B:
0: -268,-441,254,165,12,-9,-358,260,144,-126,26,28,95,-324,-54,-56,406,-91,-98,-28,-182,-318,-194,-23,-100
1: -143,-391,726,316,-21,-184,-481,385,154,-200,-211,-26,-76,-344,-217,-438,395,-85,-92,-69,-403,-394,-422,-49,73
2: 106,8,-36,-62,-39,51,32,91,80,24,33,228,61,-44,49,135,-68,88,-25,98,29,-8,-97,70,34
3: 0,-69,-154,-96,-44,111,-72,68,75,70,37,90,113,-57,71,162,82,77,-98,69,63,-23,-1,27,-93
4: -120,-147,-237,-14,-4,103,23,-54,-43,25,50,28,153,-6,14,92,81,33,-7,16,42,91,-16,22,-142
5: -47,42,-626,-179,20,250,240,-251,-121,158,138,64,217,158,136,324,-110,104,25,57,259,296,156,75,-243
6: 39,17,-373,-120,-13,139,209,-80,-19,76,130,222,158,57,110,280,-144,100,35,102,151,164,18,92,-62
7: -42,-114,136,41,-41,-12,-176,29,-45,-39,-134,-155,-32,-16,-137,-208,169,19,-74,-72,-97,54,-145,-48,-76
8: -212,-441,301,241,93,-64,-43,283,156,-270,249,423,89,-356,-20,125,106,-130,108,12,-179,-289,-342,103,71
9: -179,-417,387,-79,37,85,-520,466,376,-212,306,124,-56,-468,43,371,433,-139,-292,-57,1,-501,-93,-19,-157
10: -117,-272,180,120,-35,-65,-154,172,63,-117,9,86,49,-178,-84,-78,202,-29,-28,-3,-154,-110,-212,-8,14
11: -125,-105,-148,-85,71,186,-68,-82,-48,-15,102,-118,20,3,-11,151,101,-13,-75,-102,141,104,26,11,-280
12: -442,-541,-170,224,-79,-24,-294,65,-29,22,-103,-142,326,-213,-53,-207,563,-40,-49,31,-228,-139,-85,-94,-165
13: 207,106,536,-84,158,104,-93,198,170,-192,137,190,-297,-105,-54,179,-210,-34,-77,-134,87,-126,-240,121,-42
14: 181,20,489,40,-17,-30,-243,259,160,-38,-181,93,-125,-130,-81,-170,23,65,-116,2,-139,-214,-264,35,82
15: 75,50,-7,-97,-39,119,-167,30,30,109,-138,-103,7,23,-8,-35,82,106,-151,3,42,12,-16,-6,-133
16: 236,325,-346,-182,-7,239,165,-180,-63,300,-184,44,114,233,123,73,-258,241,-33,114,190,204,72,114,-135
17: 170,149,-128,-93,-97,44,44,-58,-57,129,-170,-5,35,139,-21,-87,-86,161,-45,66,24,186,-50,18,6
18: 316,353,-296,-169,-23,192,225,-116,-12,282,-165,207,114,207,141,104,-345,262,9,166,165,171,9,150,-19
19: 53,-12,-126,-178,-66,132,-131,82,106,71,44,33,59,-45,76,211,97,85,-169,52,110,-25,43,3,-109
20: -342,-463,117,350,126,-59,83,41,-65,-242,146,233,151,-205,-108,-86,100,-142,229,-53,-209,-55,-335,80,-23
21: 127,243,-311,-208,11,284,-43,-182,-67,291,-202,-194,75,202,78,29,-42,191,-141,15,204,169,137,42,-292
22: 2,-170,235,215,-81,-161,-16,137,-3,-86,-151,174,56,-98,-125,-285,45,35,82,64,-267,-35,-331,19,184
23: 83,6,-73,-132,-43,111,-74,94,104,73,20,117,59,-42,70,168,24,92,-114,72,77,-37,-19,41,-59
24: 6,-55,-177,-111,-124,81,-176,36,33,131,-112,-95,115,-7,19,1,202,112,-165,67,19,19,39,-47,-106
25: 117,224,-671,-288,-175,290,-128,-178,-39,529,-350,-250,309,221,188,13,149,323,-248,198,185,148,309,-29,-277
26: -33,-120,294,24,166,110,-31,120,92,-204,215,191,-120,-149,-36,194,-75,-84,12,-119,52,-94,-210,112,-110
27: -45,-315,440,353,-24,-224,-28,311,118,-187,-75,425,92,-275,-99,-248,47,-20,151,109,-382,-267,-478,85,298
28: 99,69,-220,-46,-47,63,158,-80,-60,100,-63,132,111,101,25,29,-135,132,38,85,41,175,-62,67,5
29: 135,98,-141,-90,-109,51,-21,-32,-31,147,-180,-25,69,96,-5,-76,-10,159,-78,76,15,133,-28,0,-22
30: 251,176,167,-75,-40,28,-15,75,50,40,-133,103,-84,48,-33,-58,-151,125,-57,38,3,39,-152,57,57
31: -104,-201,227,134,29,-36,-109,60,-36,-146,-28,-27,-39,-82,-153,-165,117,-50,12,-98,-125,11,-233,-4,-49
32: -9,-150,233,1,-43,0,-260,202,116,-57,-45,-3,-28,-155,-54,-43,201,12,-141,-17,-86,-149,-143,-23,-35
33: 34,25,-186,-20,-18,94,89,-76,-58,98,-74,71,114,71,14,-4,-64,110,19,57,32,128,-59,59,-67
34: -19,-51,6,-94,55,191,-171,71,97,41,33,0,22,-78,55,153,98,31,-141,-23,99,-100,-16,46,-212
35: -48,-92,81,-23,-91,57,-394,64,13,112,-275,-327,15,-31,-95,-260,351,73,-228,-42,-82,-47,-27,-103,-184
36: 104,112,-84,-53,36,94,165,-122,-102,4,-5,52,-31,137,-40,27,-198,76,49,-28,87,238,-93,70,-64
37: 67,-56,151,-29,-49,37,-195,188,132,29,-77,83,21,-119,9,-1,108,72,-130,56,-48,-150,-120,20,-8
38: 157,-3,41,18,0,-47,310,94,53,-140,206,518,23,-46,25,225,-325,42,160,105,-5,73,-251,149,214
39: 87,96,-281,-114,-56,149,16,-77,-29,197,-125,-3,137,102,70,40,-22,160,-71,86,94,112,42,41,-119
40: 32,94,-64,-225,115,264,-60,-95,-16,-13,133,-145,-130,75,1,254,-48,7,-136,-158,267,153,67,39,-328
41: 112,19,141,-101,-46,81,-229,153,123,58,-96,-3,-30,-73,4,11,98,82,-173,19,8,-111,-69,8,-65
42: 86,86,15,249,53,-87,423,-211,-265,-44,-171,206,42,201,-149,-338,-383,81,328,10,-148,352,-355,138,148
43: 294,367,-207,-237,-40,239,-10,-92,6,318,-256,-50,43,202,104,27,-168,257,-147,99,178,118,83,74,-144
44: -17,-91,31,-90,7,103,-125,89,82,-45,97,41,-12,-87,3,164,90,8,-112,-32,64,-35,-50,17,-124
45: 1,-127,60,-54,-87,49,-277,192,144,57,-75,5,73,-146,21,14,239,68,-189,61,-46,-171,-53,-23,-62
46: 23,-39,-98,21,-99,7,-58,1,-37,108,-189,-17,124,25,-34,-157,94,115,-41,73,-79,61,-90,-6,-7
47: 243,318,-418,-192,-124,194,24,-151,-55,410,-355,-83,184,239,117,-83,-89,307,-116,174,116,180,123,42,-107
48: 148,111,-84,-99,-34,70,95,-17,-10,45,-18,121,15,75,14,77,-149,112,-19,50,76,137,-71,62,-7
49: -5,-22,-69,-56,35,117,2,-46,-34,-5,32,-10,3,32,-21,74,-15,32,-34,-44,80,106,-50,37,-146
50: 5,18,-59,74,58,64,149,-134,-142,0,-74,31,36,107,-75,-112,-137,51,106,-37,-9,208,-149,76,-74
51: -121,-258,179,86,-24,-23,-221,159,66,-88,-24,5,35,-172,-77,-80,242,-29,-75,-20,-131,-126,-177,-22,-45
52: 77,165,-84,-131,109,194,103,-208,-143,6,12,-128,-116,194,-69,60,-182,45,-14,-147,193,298,-18,56,-239
53: 106,43,128,8,14,19,44,5,-29,-46,-52,75,-61,35,-76,-67,-115,55,17,-30,-17,103,-181,52,4
54: 96,-32,234,55,-36,-80,12,81,-7,-124,-34,115,-90,-24,-125,-113,-64,24,29,-24,-101,70,-250,26,103
55: -261,-363,278,253,150,12,-102,108,11,-210,90,103,23,-210,-106,-77,141,-127,86,-108,-152,-142,-297,63,-110
56: -33,-138,94,-12,23,64,-102,126,89,-66,82,118,16,-129,-3,117,74,-5,-60,-12,4,-88,-123,41,-72
57: 68,-84,265,15,-72,-72,-147,164,62,-104,-48,41,-87,-88,-112,-93,83,17,-81,-16,-105,-27,-202,-23,66
58: 195,127,102,-175,-87,128,-317,151,151,185,-230,-97,-19,-24,40,-36,132,165,-266,64,35,-136,9,-8,-102
59: 236,344,-333,-325,-43,330,-120,-119,23,381,-234,-186,69,202,147,110,-42,260,-250,77,270,104,217,38,-287
60: 211,105,141,117,-65,-116,201,3,-76,-12,-180,231,-4,91,-104,-240,-254,121,141,85,-147,163,-301,81,227
61: 183,122,-63,-23,-50,-13,232,-47,-61,11,-43,208,15,115,-33,-9,-252,116,87,72,3,217,-163,80,117
62: 213,210,-42,-131,-46,102,-6,-43,-17,138,-168,-29,-30,133,-5,-42,-116,157,-87,32,75,134,-37,37,-58
63: 178,21,393,-23,-109,-32,-348,263,163,39,-262,-37,-89,-110,-75,-213,162,104,-207,34,-141,-199,-180,-28,53
64: 74,-62,94,-54,-97,-1,-159,170,113,12,-59,79,21,-93,-11,4,112,76,-122,63,-49,-83,-104,-6,27
65: 61,163,-222,-157,81,249,69,-199,-106,108,-20,-113,-9,175,15,109,-124,91,-51,-70,217,238,56,63,-273
66: -276,-393,219,217,128,11,-105,123,26,-222,149,122,43,-230,-89,3,170,-136,70,-99,-124,-135,-259,52,-106
67: 60,-12,-77,-142,-94,109,-220,107,108,128,-88,-36,73,-51,52,73,171,110,-205,64,47,-74,31,-17,-102
68: 69,13,-59,-6,-90,11,-32,5,-28,88,-171,1,74,45,-36,-133,23,120,-42,65,-52,81,-97,5,4
69: 133,-24,-67,-124,22,68,251,146,165,-125,364,560,43,-117,132,514,-272,26,68,117,142,-21,-125,161,112
70: 195,315,-302,-265,43,334,14,-165,-20,285,-122,-93,38,203,122,156,-155,192,-140,20,280,155,149,86,-285
71: 11,-37,75,-58,82,149,-75,61,76,-24,74,81,-18,-69,22,155,-9,14,-66,-40,82,-50,-82,75,-152

125,-47,-142,77,-152,-41,-63,59,134,144,-38,-178,-247,-48,72,332,-106,-37,-64,187,-26,211,152,-139,188,162,-66,-138,88 -> 4
341,93,-425,192,475,66,-245,-600,-26,-38,255,-233,227,46,-301,64,6,178,-179,-495,31,-526,126,276,-769,-228,313,87,-345 -> 9
-77,-16,-42,-3,-85,124,-42,-63,243,210,-50,-237,24,-60,30,-51,-156,-42,-44,-120,-27,80,280,-162,-130,-51,87,91,149 -> 18
518,-125,11,53,146,-27,458,-265,-85,31,-189,-167,-10,414,-247,-315,10,174,151,-2,-108,-349,-228,-175,267,-71,157,-173,-348 -> 53
-169,13,137,1,189,74,-160,201,-28,-61,245,63,-136,-61,-72,171,66,36,-113,24,-268,272,267,-20,-266,-83,-117,140,262 -> 32
187,-36,-73,28,260,-21,-232,19,99,15,147,-160,-161,-16,-45,299,-27,-3,-145,-32,-221,65,225,110,-127,24,-47,-44,29 -> 67
46,-82,126,40,-200,12,343,109,-45,70,-126,-10,-177,163,-55,-66,1,76,110,264,-68,173,-49,-352,328,44,-44,-81,76 -> 50
175,-129,-111,17,193,51,121,-302,173,0,98,-166,187,111,-224,-161,-10,97,-14,-384,-35,-594,-108,122,-240,-67,272,39,-244 -> 37
-328,-101,342,-135,-142,146,154,313,198,130,-33,-23,-74,-14,49,-182,-52,-57,47,59,-221,294,221,-282,110,-50,-70,157,376 -> 60
-100,13,60,29,-63,80,-5,106,38,101,7,-70,-134,-20,4,66,-50,12,-35,105,-111,310,246,-220,-40,-43,-60,63,221 -> 48
462,-40,22,208,-65,-62,711,-204,-477,-87,-212,94,-153,520,-331,-277,143,336,257,361,21,-94,-404,-453,394,-80,60,-231,-329 -> 52
-142,-135,96,-18,-111,29,110,162,140,12,96,5,-89,-15,-43,69,11,11,0,26,-108,-32,-3,-87,65,75,-5,31,130 -> 29
455,-273,-80,-4,52,-71,412,-269,205,34,-106,-228,66,285,-201,-187,-21,84,123,-185,-29,-714,-375,40,319,112,251,-209,-420 -> 68
196,-19,48,22,220,18,4,8,-31,22,18,-102,-140,128,-99,48,1,62,-31,52,-235,120,156,-73,-13,-68,-41,-31,17 -> 43
-96,-63,288,-94,443,89,-56,173,-11,-154,296,90,-22,65,-195,-60,135,76,-75,-163,-418,-5,159,121,-318,-184,-51,186,147 -> 63
-166,-115,369,-142,423,75,-39,291,26,-178,318,131,-57,53,-171,-38,154,44,-68,-127,-475,14,131,130,-232,-139,-97,185,205 -> 1
-134,-212,6,-156,-7,171,88,-219,603,200,13,-324,364,-62,-51,-358,-173,-88,-9,-616,-4,-660,46,106,-234,-44,356,187,-45 -> 27
113,-155,-99,51,-195,10,269,-145,196,105,-67,-165,28,82,-80,-66,-71,53,62,-77,85,-335,-144,-124,157,100,175,-75,-133 -> 33
573,102,-90,263,185,-76,333,-222,-568,-90,-115,29,-266,439,-298,-5,128,319,98,389,-85,203,-103,-340,145,-145,-47,-225,-266 -> 40
58,-83,112,29,50,39,260,4,-68,-36,23,25,-53,174,-166,-120,62,129,62,40,-134,-61,-69,-159,38,-59,34,12,-15 -> 62
280,-253,-94,-14,-15,-48,253,-163,306,54,-19,-207,38,125,-118,-38,-50,19,47,-192,-17,-605,-256,79,226,165,208,-148,-271 -> 47
158,-30,-37,32,-19,27,35,-19,92,146,-85,-191,-137,63,1,63,-90,7,-18,87,-93,154,179,-177,94,11,-10,-68,60 -> 16
-300,-41,104,-2,-21,72,-89,238,76,-28,235,75,-116,-127,-28,191,42,5,-90,20,-152,182,177,-50,-179,11,-82,141,286 -> 51
-122,-29,54,-26,139,69,-184,112,148,34,180,-71,-73,-93,-23,152,-19,-20,-117,-85,-205,124,274,34,-232,-35,-37,114,202 -> 64
-151,65,-98,15,-184,206,-99,-160,306,344,-153,-335,95,-120,91,-139,-251,-72,-57,-179,66,196,450,-267,-247,-125,134,167,227 -> 38
275,-154,-189,49,-249,-12,288,-242,267,223,-216,-316,10,116,-22,-74,-166,10,78,-56,134,-333,-118,-175,301,139,206,-163,-199 -> 20
154,98,-455,137,-107,188,-109,-631,328,376,-172,-520,291,-72,-14,-167,-309,4,-79,-440,292,-275,328,-133,-461,-156,394,92,-136 -> 69
247,-220,-166,48,3,-69,190,-186,201,-18,90,-139,19,84,-152,90,2,64,8,-175,15,-596,-271,121,101,160,190,-133,-288 -> 24
191,-166,-163,58,-108,-16,217,-204,202,74,-19,-184,45,80,-108,-6,-61,55,28,-139,73,-446,-180,-21,100,110,198,-96,-207 -> 39
